[[-10 -16  35]
 [-13  14   9]
 [-13   6  26]]
->
[[-10 -16  35]
 [-13   6  26]
 [-13  14   9]]

[[-15 -25  13 -11 -19]
 [-15 -24  19  -7 -17]
 [  0   0   0  -2   0]
 [ -6 -14  -4  -2 -22]
 [  2   7 -14  -4   4]
 [-31  23  16 -27  -9]
 [  6 -17 -14 -16  11]
 [ 33 -21 -21  27  -7]
 [  4 -16 -11 -14   9]
 [  3  -9 -11  -9   5]]
->
[[-15 -25  13 -11 -19]
 [-15 -24  19  -7 -17]
 [ 33 -21 -21  27  -7]
 [  6 -17 -14 -16  11]
 [  4 -16 -11 -14   9]
 [ -6 -14  -4  -2 -22]
 [  3  -9 -11  -9   5]
 [  0   0   0  -2   0]
 [  2   7 -14  -4   4]
 [-31  23  16 -27  -9]]

[[ 28  30   7]
 [  1   5  42]
 [-31 -31   3]
 [-24  -2  12]
 [  5 -14  -5]
 [  1 -19  -2]]
->
[[-31 -31   3]
 [  1 -19  -2]
 [  5 -14  -5]
 [-24  -2  12]
 [  1   5  42]
 [ 28  30   7]]

[[  1   0 -35  -4 -10  17]
 [  2 -10   4   3  -1   2]
 [ -6   5  -7   0   3   8]
 [  6   2 -28 -24 -42  21]
 [-13   1  40  15  26 -27]
 [-21  12  17   9  21  -1]
 [ 23  14 -32   8   8   4]]
->
[[  2 -10   4   3  -1   2]
 [  1   0 -35  -4 -10  17]
 [-13   1  40  15  26 -27]
 [  6   2 -28 -24 -42  21]
 [ -6   5  -7   0   3   8]
 [-21  12  17   9  21  -1]
 [ 23  14 -32   8   8   4]]

[[-10   7 -13  -2 -16   1]
 [ -5 -15  13  -8  -5   8]
 [ 13   4   2  -6   7  -8]
 [-15  -3  -6  11  10  35]
 [  7 -11 -16  -6  15  11]
 [ -4  -2  12  -1   5  -8]
 [ 17  -1  12   0  20 -21]]
->
[[ -5 -15  13  -8  -5   8]
 [  7 -11 -16  -6  15  11]
 [-15  -3  -6  11  10  35]
 [ -4  -2  12  -1   5  -8]
 [ 17  -1  12   0  20 -21]
 [ 13   4   2  -6   7  -8]
 [-10   7 -13  -2 -16   1]]

[[ 13 -37  -5]
 [  6  -2   0]
 [ 17 -12   4]
 [ -7  16   1]
 [-12   5   4]]
->
[[ 13 -37  -5]
 [ 17 -12   4]
 [  6  -2   0]
 [-12   5   4]
 [ -7  16   1]]

[[ 17  34  27  -5 -10]
 [ 13   2   6   2  27]]
->
[[ 13   2   6   2  27]
 [ 17  34  27  -5 -10]]

[[-13  27 -12]
 [ -9 -26  13]
 [-21  32 -13]
 [-17 -19  10]
 [-21  -9   5]
 [ -1 -32  15]
 [ -7   9  -3]
 [-12   3  -1]
 [-12 -25  12]
 [-20 -15   9]
 [  1 -33  15]
 [ -6  12  -5]]
->
[[  1 -33  15]
 [ -1 -32  15]
 [ -9 -26  13]
 [-12 -25  12]
 [-17 -19  10]
 [-20 -15   9]
 [-21  -9   5]
 [-12   3  -1]
 [ -7   9  -3]
 [ -6  12  -5]
 [-13  27 -12]
 [-21  32 -13]]

[[ 26  22  33 -22  -8]
 [-40 -15 -27   9 -11]
 [-23   4  26  17   9]
 [ -1  -2  -2  -9   1]
 [  1   3  -2   8   7]
 [ 13  37   4  16   2]]
->
[[-40 -15 -27   9 -11]
 [ -1  -2  -2  -9   1]
 [  1   3  -2   8   7]
 [-23   4  26  17   9]
 [ 26  22  33 -22  -8]
 [ 13  37   4  16   2]]
---
[[-16  -7   5  -4   2]
 [ 20  -5   1  -6 -21]
 [-41 -22  -2  -4  -7]
 [ 31  19  10  23  -3]]
->
[[ 31  19  10  23  -3]
 [ 20  -5   1  -6 -21]
 [-16  -7   5  -4   2]
 [-41 -22  -2  -4  -7]]

[[-14   9  13  33 -17 -16]
 [  5  -7  -2  -5  12  -4]]
->
[[  5  -7  -2  -5  12  -4]
 [-14   9  13  33 -17 -16]]

[[  7  -1   0  28   1  -6 -17  27]
 [ -5   1  -3 -12  15  -7   0  -2]
 [-14  -4   3 -22  -7  -6  12 -44]
 [-32 -28   4 -22   2  42  30   6]
 [-29 -26   0 -11   5  19  -3   7]
 [ 22  13   3  -9  27   6  21 -14]
 [-38 -37  -3 -18 -16  34 -14  37]]
->
[[ 22  13   3  -9  27   6  21 -14]
 [  7  -1   0  28   1  -6 -17  27]
 [ -5   1  -3 -12  15  -7   0  -2]
 [-14  -4   3 -22  -7  -6  12 -44]
 [-29 -26   0 -11   5  19  -3   7]
 [-32 -28   4 -22   2  42  30   6]
 [-38 -37  -3 -18 -16  34 -14  37]]

[[  9 -27  -5  14   1 -25  -5   6 -29  33]
 [ 12 -24  -3   4  -6 -31  -3  -3 -32  23]
 [  7  21   9 -19  -4   9   8 -11  12 -25]
 [ -7 -14  11   9 -14 -10  -1 -13 -34  19]
 [ 21   4  -2  -5  10  -6  10   2   7 -18]]
->
[[ 21   4  -2  -5  10  -6  10   2   7 -18]
 [ 12 -24  -3   4  -6 -31  -3  -3 -32  23]
 [  9 -27  -5  14   1 -25  -5   6 -29  33]
 [  7  21   9 -19  -4   9   8 -11  12 -25]
 [ -7 -14  11   9 -14 -10  -1 -13 -34  19]]

[[ -4  13  18 -10  -1  14  -5   0]
 [ -3 -20 -18   8   6 -15  -1  19]
 [  6 -11 -19   6  -1 -15 -24  34]
 [  7 -17 -17  20   2   2  16 -13]]
->
[[  7 -17 -17  20   2   2  16 -13]
 [  6 -11 -19   6  -1 -15 -24  34]
 [ -3 -20 -18   8   6 -15  -1  19]
 [ -4  13  18 -10  -1  14  -5   0]]

[[-20  37 -10 -38  15 -17]
 [-22  36  -5  14   9   4]
 [-24 -17  -1 -12   3  -8]
 [-34  23 -13 -21  28 -23]
 [ -3  -7  -8  -3  16   5]
 [ 14 -14   3  -3  31 -12]
 [-18   0  13   3 -18 -10]]
->
[[ 14 -14   3  -3  31 -12]
 [ -3  -7  -8  -3  16   5]
 [-18   0  13   3 -18 -10]
 [-20  37 -10 -38  15 -17]
 [-22  36  -5  14   9   4]
 [-24 -17  -1 -12   3  -8]
 [-34  23 -13 -21  28 -23]]
